Each row has a name. Each question is about the rows just above it. Places in a row count from 0.

[ 97 145 146  97 173  97 146] : Z_740
[ 97 145 146 111  62 128 130] : Z_935
[170 101 190 111 108 108 142] : Z_651
[170 101 190 111 108 121 103] : Z_374
The next entry after [145 146  97 173]: | [97]
Which value appears more than once in Z_651? | [108]
Whose row is [ 97 145 146  97 173  97 146]? | Z_740
Where does [170 101 190 111 108 109 142] differ from Z_651, and what was there? | 5, [108]
Where does [170 100 190 111 108 121 103] differ from Z_374, and what was there? | 1, [101]

[149 149 114 149 121 104  96 149 112]  Z_935
[ 89 164 114  70 121 104  96  89 112]  Z_753
[101 139 101 101 101 100 179 113 141]  Z_651
Which value appears more than once in Z_651? | [101]
Which value appears more than once in Z_753? | [89]
Which value appears more than once in Z_935? | [149]
Whose row is [149 149 114 149 121 104  96 149 112]? | Z_935
Whose row is [ 89 164 114  70 121 104  96  89 112]? | Z_753

[140 162 175 177 178 178 177 178 178 177] : Z_740
[127 129 128 134 151 129 129 134 151 178] : Z_338
[127 128 134 151 129 129 129 134 151 178] : Z_571
[129 131 144 164 175 129 178 178 179 177] : Z_935
[127 128 128 128 127 129 129 134 151 170] : Z_753
The row with [140 162 175 177 178 178 177 178 178 177] is | Z_740
Whose row is [127 128 128 128 127 129 129 134 151 170]? | Z_753
The next entry after [129 129 129 134 151]: | [178]
The next entry after [128 128 127 129]: | [129]
One entry of Z_338 was changed: [127 129 127 134 151 129 129 134 151 178]. Where, and from what? | 2, [128]
Give the next entry after [127 129 128 134 151]. | [129]

[135 133 130 151 121 114 160 127]  Z_236
[131 104 120  70 131  70  70 153]  Z_989
[137 138 129 163 118 106 176 124]  Z_935
[133 135 133 115 118 106 108 120]  Z_740
One entry of Z_935 was changed: [137 138 129 163 118 107 176 124]. Where, and from what? | 5, [106]
One entry of Z_236 was changed: [135 133 129 151 121 114 160 127]. Where, and from what? | 2, [130]
The row with [135 133 130 151 121 114 160 127] is | Z_236
One entry of Z_236 was changed: [135 132 130 151 121 114 160 127]. Where, and from what? | 1, [133]
[137 138 129 163 118 106 176 124] is in which row? | Z_935
Repeated in Z_740: | [133]

[116 117 125 147  75 145 122 105 142 105 151 132  99 138 111 110 128 152
 123 156] -> Z_979
[145 122 133 141 105 151 132 132 132 144 147 122 133 125 104 132 148 158
  93 122] -> Z_740
[149 124 120 130 121 140 105 112 115 102 103 135 145 122 138 166  90 109
 108 144] -> Z_374
[154  95 158 133 158 121 110 115  80 135  75 116 133 168 146 124 112 154
 134 136] -> Z_753
Whose row is [154  95 158 133 158 121 110 115  80 135  75 116 133 168 146 124 112 154
 134 136]? | Z_753
The next entry after [145 122 105 142 105 151 132  99 138]: | [111]
Where does [116 117 125 147  75 145 122 105 142 105 151 132  99 138 111 109 128 152
 123 156] differ from Z_979, and what was there? | 15, [110]

[ 89 115  77 123 104 111] : Z_338
[127 127 157 116 120 115] : Z_451
[151 151  82 151 116 151] : Z_225
Changed Z_225: [151 150  82 151 116 151]. Place and old value: | 1, [151]
Repeated in Z_451: | [127]
Where does [151 151  82 151 115 151] differ from Z_225, and what was there? | 4, [116]
Which value appears more than once in Z_225? | [151]
Whose row is [127 127 157 116 120 115]? | Z_451
Where does [ 89 115  76 123 104 111] differ from Z_338, and what was there? | 2, [77]
Where does [151 151  82 151 116 152] differ from Z_225, and what was there? | 5, [151]

[191 110 111 111]  Z_374
[ 81  89 115 101]  Z_236
[110 191 135 170]  Z_740
[135 145 170 145]  Z_338
Changed Z_236: [ 81  88 115 101]. Place and old value: | 1, [89]
One entry of Z_236 was changed: [ 81  89 115 102]. Where, and from what? | 3, [101]
What is the next entry after [191 110]? | [111]

